Here is a tiny trained network, its code and every weight. The questions are about switching its units off for an input and a class, where a switched-off unit gives its printed mean instead of its output.

import numpy as np


def w(rows, s, z=0):
    codes = np.array(rows[::2]) - 128.0
    scale = np.full(codes.shape[1], s)
    scale[-1] = z or s
    return codes * scale


def norm(h):
    return h / np.sqrt((h * h).mean(-1, keepdims=True) + 1e-5)


def f(y):
    return np.maximum(y, 0)


def log_softmax(a):
    a = a - a.max(-1, keepdims=True)
    return a - np.log(np.exp(a).sum(-1, keepdims=True))


def net(x, mask):
    res = np.array(x, float).reshape(1, 2) / 4 @ E
    u = 0
    for l in range(2):
        y = f(norm(res) @ A[l][:, :-1].T + A[l][:, -1])
        res = res + np.where(mask[u : u + 14], y, B[l][:, -1]) @ B[l][:, :-1]
        u += 14
    return log_softmax(norm(res)[-1] @ U[:, :-1].T + U[:, -1])


A, B = {}, {}
E = w([
[156,111,36,240,239,80],'x0',
[182,4,227,124,169,54],'x1',
],0.0013)
A[0] = w([
[206,124,116,115,213,127,156],'L0N1',
[210,120,163,143,188,92,188],'L0N2',
[68,152,81,167,96,171,196],'L0N3',
[102,112,121,61,8,197,90],'L0N4',
[151,197,77,114,122,158,200],'L0N5',
[219,183,105,153,163,64,255],'L0N6',
[180,132,127,129,127,157,113],'L0N7',
[80,168,82,235,208,108,202],'L0N8',
[131,135,110,89,122,111,96],'L0N9',
[116,141,61,138,116,155,180],'L0N10',
[160,113,112,110,115,152,73],'L0N11',
[192,39,161,97,133,102,218],'L0N12',
[142,89,107,2,92,169,159],'L0N13',
[120,132,164,96,95,90,22],'L0N14',
],0.0019,0.0009)
B[0] = w([
[66,109,139,27,112,191,188],'L0N1',
[147,235,129,177,39,196,206],'L0N2',
[234,129,247,127,139,100,211],'L0N3',
[81,28,110,139,145,194,220],'L0N4',
[182,114,202,172,123,123,209],'L0N5',
[114,66,199,67,110,200,217],'L0N6',
[157,97,110,122,99,107,128],'L0N7',
[62,59,145,102,35,179,252],'L0N8',
[125,122,139,131,135,91,133],'L0N9',
[141,143,189,151,135,91,192],'L0N10',
[89,130,141,135,134,120,128],'L0N11',
[125,232,158,185,107,166,221],'L0N12',
[144,50,112,194,148,193,199],'L0N13',
[131,242,22,130,187,188,144],'L0N14',
],0.0014,0.002)
A[1] = w([
[147,156,162,96,104,111,77],'L1N1',
[113,180,56,132,135,136,125],'L1N2',
[145,70,139,101,158,70,255],'L1N3',
[130,133,162,34,139,95,141],'L1N4',
[116,194,61,112,124,126,86],'L1N5',
[103,130,148,154,138,162,116],'L1N6',
[169,116,168,102,132,1,78],'L1N7',
[120,153,145,148,117,150,114],'L1N8',
[120,117,182,130,119,165,175],'L1N9',
[118,97,68,142,162,112,75],'L1N10',
[128,115,63,157,188,116,145],'L1N11',
[138,104,118,169,180,101,196],'L1N12',
[74,171,80,85,88,145,133],'L1N13',
[144,97,148,114,107,164,176],'L1N14',
],0.004,0.00083)
B[1] = w([
[100,84,54,101,137,150,166],'L1N1',
[183,142,194,128,176,117,197],'L1N2',
[146,209,106,129,131,167,199],'L1N3',
[80,139,84,125,141,198,169],'L1N4',
[173,132,204,161,188,105,186],'L1N5',
[139,121,123,133,105,90,194],'L1N6',
[164,212,148,175,195,164,175],'L1N7',
[118,97,123,139,131,96,185],'L1N8',
[114,129,97,170,142,89,250],'L1N9',
[81,94,141,56,81,157,174],'L1N10',
[51,68,113,7,3,160,204],'L1N11',
[71,150,134,66,84,152,209],'L1N12',
[162,98,166,136,207,109,221],'L1N13',
[136,149,84,122,142,76,226],'L1N14',
],0.0029,0.0024)
U = w([
[31,65,124,16,52,207,179],'0',
[208,211,214,181,227,166,176],'1',
[109,78,39,220,106,3,139],'2',
[220,129,86,49,111,50,1],'3',
],0.007,0.0047)

Each question gives the input, the list of numbers given to net, and the class t.
The units are the neurons (one row each of A and B). Each row of codes is followed by its name. A weight is (code - 128) times the scale printed after its matrix; where a second scale follows, it is the last column's (A, B and U).
mask holds one flag per neuron, layer by layer. A switched-off neuron (its flag False) gives its mean, the last column of its row in B, instead of its output. The means were averaged over made-up inputs and are rounded, as every weight is.
A unit's drop is (log p(t) with every unit on - log p(t) with that unit switched off) / (log p(t) with every unit on - log p(t) with every unit switched off).
The circuit of an input: a set's keep is (log p(t) with only the set's units on - log p(t) with every unit switched off) / (log p(t) with every unit on - log p(t) with every unit switched off). Starting from the 12 units with the biggest drops (on a tie, the unit counted first), units are removed one at a time, each time the one whose removal leaves the highest keep (on an exact tie, the one counted first), for as long as the keep stays at least 0.8.
circuit, biggest first: the units of the circuit, biggest drop first
most important unit: the unit with the biggest drop
top k neurons: the k neurons with the biggest drops, biggest first
k most important neurons of layer l: the k neurons of layer l with the biggest drops, biggest first
drop of u: that unit's drop, to one decimal
input [3,-2], class 2: top 3 neurons => [L0N8 L0N6 L1N11]
input [-3,1], class 2: top 2 neurons => [L1N11 L1N9]
input [-5,7], class 1: top 3 neurons => [L1N7 L1N11 L0N8]
input [-6,-8], class 1: circuit, biggest first => [L1N11 L1N13 L0N8 L1N5]
input [5,5], class 0: top 3 neurons => [L0N3 L1N12 L1N11]
input [8,-7], class 0: top 2 neurons => [L1N11 L1N10]
input [3,-1], class 2: most important unit => L0N8
input [-4,-6], class 1: 2 most important neurons of layer 1 => [L1N11 L1N13]
input [7,-6], class 0: drop of L1N11 => 1.7
input [2,-1], class 2: drop of L1N11 => 0.1
input [7,-5], class 0: drop of L1N11 => 1.0
input [-1,5], class 1: drop of L0N6 => 0.0
